Questions about the table below. Indices start at 0.
1) Which number is the bottom entry of the column that holds the smallest entry?
2) Which number is the top-right entry?
3) Which number is the bottom-left entry?
4) Which number is the entry just left of 156?
5) Which number is the entry in row 0 and column 0?
6) Which number is the entry just left of 141?
[[145 133 100 124 130 123 109 111 115 141 139 127 140 111 133  99]
 [143 133 102 124 151 103 109 111 122 156 132 118 139 119 133 112]]
1) 112
2) 99
3) 143
4) 122
5) 145
6) 115

arr =
[[134 123 145 128 124 124 130 123 113 125 129 122]
 [113 147 122 128 134 145 134 128 148 125 129 120]
 [134 125 123 132 123 131 108 101 123 112 118 130]
 [110 135 137 134 113 130 146 117 124 131 144 128]
 [131 134 126 119 118 127 144 112 126 127 131 131]
 [132 132 127 125 125 127 136 130 123 117 151 129]
 [129 131 150 133 135 124 133 132 135 137 118 131]
 [131 144 125 129 127 138 127 134 136 129 127 124]
 [142 139 104 125 118 138 107 113 143 115 134 132]
 [129 140 117 132 138 136 138 131 147 133 123 130]
 [139 130 133 125 115 119 110 122 131 123 139 142]
 [148 112 139 137 129 117 123 103 110 118 119 135]
 [118 121 116 116 119 131 126 117 124 131 116 120]
 [100 116 130 130 156 119 139 156 137 142 121 133]]
Counting starts at 0.
The entry in the bottom-right corner: 133
Find the entry in the top-left corner.
A: 134
Find the entry directly below 107.
A: 138
The entry at row 0, column 2: 145
Find the entry in row 2 and column 1.
A: 125
The entry in row 1 and column 0: 113
Find the entry in the bottom-left corner.
A: 100
The entry in row 1 and column 2 -> 122
Find the entry at row 0, column 1.
A: 123
The entry at row 1, column 1: 147
Find the entry just right of the smallest entry.
A: 116
The entry in the top-right corner: 122
Find the entry directly above the smallest entry.
A: 118
The entry directly above 103 is 122
Find the entry in row 2 and column 0.
A: 134

x =
[[125 127 122 121 142 118 133 141 127 121 134 122 115]
 [137 127 127 128 124 134 135 123 135 128 135 128 134]
 [144 122 123 124 120 133 142 119 142 125 141 123 133]
 [118 135 131 129 142 123 123 143 119 128 124 130 122]
 [143 122 122 122 122 132 142 121 142 124 142 122 130]
 [132 136 138 138 118 144 124 121 128 138 124 138 147]
 [125 130 127 126 138 124 129 138 126 126 130 127 123]
 [109 137 130 127 154 115 119 154 112 125 120 129 112]
 [149 126 131 133 105 149 138 106 144 135 137 132 152]
 [128 141 143 145 117 148 118 120 123 143 117 144 153]]
The last entry, reading row by row: 153
Read off the second smallest entry.
A: 106
Read off the entry in the top-right corner.
A: 115
Read off the 3rd entry on the diagonal from the top-right corner.
A: 141
The top-left entry -> 125
The 4th entry in reading order: 121
The entry directly above the smallest entry is 154
Read off the 4th entry from the end, reading row by row.
A: 143
Read off the top entry of the column that holds the smallest entry.
A: 142
Read off the bottom entry of the column that holds the smallest entry.
A: 117
Read off the last entry in the row that holds the smallest entry.
A: 152
The second entry in reading order is 127
The third-last entry, reading row by row: 117
Read off the 2nd-last entry, reading row by row.
A: 144
The entry just left of 105 -> 133
The bottom-left entry -> 128
Read off the smallest entry.
A: 105
The largest entry in the first column -> 149
Read off the 3rd entry in reading order.
A: 122

M = [148 124 130 133 102 147 137 103 143 134 135 131]
The entry just right of 103 is 143
Find the entry just right of 130.
133
The entry just right of 148: 124
Find the entry just right of the smallest entry.
147

[[130 123 104 121 126 118 137 134 132 120 121 111 129]
 [137 143 123 132 124 123 128 111 111 123 132 138 132]
 [120 113 133 125 133 133 129 146 146 133 123 118 123]
 [127 117 106 119 126 120 136 136 133 122 119 106 127]]
Counting starts at 0.
What is the top-left entry? 130
What is the entry at row 1, column 0? 137
The entry at row 0, column 2 is 104
The entry in row 2 and column 2: 133
What is the entry at row 2, column 0? 120
What is the entry at row 2, column 1? 113
What is the entry directly below 104? 123
The entry at row 0, column 1 -> 123
What is the entry in the bottom-left corner? 127
The bottom-right entry: 127
The entry just left of 124 -> 132
What is the entry just right of 138? 132
What is the entry just right of 117? 106
